Below are the code and all the weights of a small trained network. Each question names an input and a class and asks about switching units off, where a switched-off unit gives its printed mean instead of its output.

import numpy as np


def w(rows, s, z=0):
    codes = np.array(rows[::2]) - 128.0
    scale = np.full(codes.shape[1], s)
    scale[-1] = z or s
    return codes * scale


def f(y):
    return np.maximum(y, 0)


def log_softmax(a):
    a = a - a.max(-1, keepdims=True)
    return a - np.log(np.exp(a).sum(-1, keepdims=True))


def net(x, mask):
    res = np.array(x, float).reshape(1, 6) / 4 @ E
    y = f(res @ A[0][:, :-1].T + A[0][:, -1])
    res = res + np.where(mask, y, B[0][:, -1]) @ B[0][:, :-1]
    return log_softmax(res[-1] @ U[:, :-1].T + U[:, -1])


A, B = {}, {}
E = w([
[68,108,79,141,141,163],'x0',
[127,134,94,144,134,9],'x1',
[129,53,130,121,105,177],'x2',
[203,178,92,157,89,156],'x3',
[171,118,35,56,135,124],'x4',
[95,209,131,91,82,141],'x5',
],0.014)
A[0] = w([
[121,91,88,124,127,124,180],'n1',
[123,116,154,159,88,139,104],'n2',
[148,169,103,125,88,100,147],'n3',
[98,157,218,143,132,133,220],'n4',
[109,141,88,115,157,169,113],'n5',
[183,111,128,119,84,123,173],'n6',
[136,90,85,106,174,82,128],'n7',
[82,112,153,135,75,136,222],'n8',
[91,63,103,144,146,91,212],'n9',
[173,143,173,96,131,133,229],'n10',
[68,121,94,125,97,185,182],'n11',
[90,181,132,134,144,92,174],'n12',
[121,97,115,111,151,51,189],'n13',
[128,120,64,105,120,121,146],'n14',
[131,133,155,111,83,129,221],'n15',
[72,140,108,94,81,179,148],'n16',
[150,117,190,172,141,106,199],'n17',
[134,200,146,144,112,100,113],'n18',
[197,126,81,106,157,135,137],'n19',
[157,119,109,126,79,158,123],'n20',
[102,113,111,137,137,172,178],'n21',
[122,75,174,117,191,177,163],'n22',
[65,129,128,102,112,120,187],'n23',
[113,113,107,86,155,110,186],'n24',
[193,107,120,112,98,140,158],'n25',
[178,147,134,134,83,148,176],'n26',
[113,133,157,93,121,147,161],'n27',
[66,102,47,149,149,148,216],'n28',
[223,159,145,117,92,133,213],'n29',
[176,141,124,89,95,168,194],'n30',
[129,185,90,93,175,130,140],'n31',
[139,107,59,146,126,191,185],'n32',
[74,149,181,31,108,176,208],'n33',
[114,134,153,75,101,162,163],'n34',
[102,115,164,187,102,125,128],'n35',
[148,255,107,123,141,122,162],'n36',
[174,159,110,134,124,41,201],'n37',
[165,151,168,125,178,121,255],'n38',
[134,152,95,153,108,115,140],'n39',
[207,129,113,133,126,161,120],'n40',
[134,104,125,96,179,88,169],'n41',
[148,75,75,130,124,158,182],'n42',
],0.017,0.0046)
B[0] = w([
[207,143,164,54,158,110,177],'n1',
[70,146,173,128,74,139,166],'n2',
[173,174,33,168,152,145,193],'n3',
[3,129,154,200,89,165,231],'n4',
[164,156,144,133,150,157,173],'n5',
[120,78,100,95,56,99,179],'n6',
[154,90,133,83,166,76,198],'n7',
[49,155,179,110,146,138,192],'n8',
[124,76,242,87,171,58,208],'n9',
[95,94,60,139,117,141,184],'n10',
[155,208,240,71,165,219,210],'n11',
[93,168,126,188,175,93,197],'n12',
[122,93,140,113,192,26,205],'n13',
[199,131,193,150,110,95,188],'n14',
[43,133,60,122,80,122,172],'n15',
[90,220,137,55,117,175,206],'n16',
[56,9,163,226,56,128,198],'n17',
[89,137,66,179,151,156,205],'n18',
[166,97,99,118,99,131,204],'n19',
[152,157,145,53,59,131,176],'n20',
[161,117,229,115,143,197,184],'n21',
[156,70,139,163,176,207,213],'n22',
[59,198,163,108,153,107,184],'n23',
[135,146,126,97,191,104,176],'n24',
[163,55,89,75,68,129,187],'n25',
[99,124,84,105,33,111,195],'n26',
[77,121,124,103,162,151,168],'n27',
[189,165,232,99,204,136,219],'n28',
[160,80,14,118,30,123,227],'n29',
[148,140,71,73,80,151,203],'n30',
[170,136,106,170,179,140,187],'n31',
[248,152,177,121,92,174,212],'n32',
[16,154,69,108,154,192,231],'n33',
[82,135,99,88,176,130,185],'n34',
[74,127,212,186,49,84,193],'n35',
[142,173,47,176,147,114,248],'n36',
[175,115,85,160,179,68,230],'n37',
[106,65,67,186,142,172,184],'n38',
[189,111,95,132,137,101,169],'n39',
[206,73,84,84,19,135,197],'n40',
[134,67,119,114,189,84,181],'n41',
[196,116,157,96,136,127,204],'n42',
],0.0074,0.018)
U = w([
[55,64,190,210,88,103,184],'0',
[139,116,52,221,165,99,229],'1',
[102,35,95,141,166,196,69],'2',
[157,160,117,181,93,146,5],'3',
[171,144,193,86,141,178,133],'4',
[47,192,134,92,125,142,191],'5',
[114,53,154,88,170,2,99],'6',
[147,64,74,75,33,101,116],'7',
],0.012,0.003)

Each question gives the input, the list of numbers given to net, and the class t.
The units are the neurons (one row each of A and B). Each row of codes is followed by its name. A weight is (code - 128) times the scale printed after its matrix; where a second scale follows, it is the last column's (A, B and U).
mask holds one flag per neuron, in row order. A switched-off neuron (its flag False) gives its mean, the last column of its row in B, instead of its output. The means were averaged over made-up inputs and are rounded, as every weight is.
A unit's drop is (log p(t) with every unit on - log p(t) with that unit switched off) / (log p(t) with every unit on - log p(t) with every unit switched off).
The circuit of an input: a set's keep is (log p(t) with only the set's units on - log p(t) with every unit switched off) / (log p(t) with every unit on - log p(t) with every unit switched off). Starting from the 12 units with the biggest drops (on a tie, the unit counted first), units are removed one at a time, each time the one whose removal leaves the highest keep (on an exact tie, the one counted first), for as long as the keep stays at least 0.8.
units of the circuit, in order: the units of the circuit, biggest drop first
k most important neurons: the k neurons with the biggest drops, biggest first
drop when u is switched off: that unit's drop, to one decimal
input [-1,3,-3,1,2,-2], class 1: units of the circuit, in order => [n37]
input [-4,8,2,8,-7,-6], class 0: 4 most important neurons => [n17 n35 n36 n30]
input [2,1,-6,-3,3,8], class 1: 2 most important neurons => [n36 n31]
input [-6,2,2,7,-6,8], class 7: 2 most important neurons => [n29 n26]
input [8,-2,-8,-7,8,-2], class 6: 2 most important neurons => [n13 n7]
input [1,8,1,-3,-4,6], class 0: units of the circuit, in order => [n4 n35]
input [2,8,3,8,2,7], class 1: 2 most important neurons => [n36 n3]
input [-4,-3,-5,-8,-6,5], class 0: 2 most important neurons => [n17 n4]
input [-5,1,-1,1,-5,5], class 0: 2 most important neurons => [n4 n17]
input [4,-2,-1,-8,-1,-1], class 5: 4 most important neurons => [n33 n32 n23 n42]
input [8,2,4,-6,2,-7], class 6: 2 most important neurons => [n9 n13]
input [0,-6,3,-2,-4,-1], class 0: 2 most important neurons => [n22 n35]
input [-6,-7,2,5,-8,4], class 0: 2 most important neurons => [n4 n17]
input [-1,-1,-7,2,3,-8], class 6: units of the circuit, in order => [n7]
input [-7,2,-1,7,-6,-8], class 7: 2 most important neurons => [n29 n40]
input [-3,3,-6,-1,-5,2], class 1: drop when n37 is switched off => 0.2
input [-6,-2,2,8,-8,0], class 7: drop when n29 is switched off => 0.7
input [7,7,-6,5,2,8], class 1: drop when n10 is switched off => 0.0
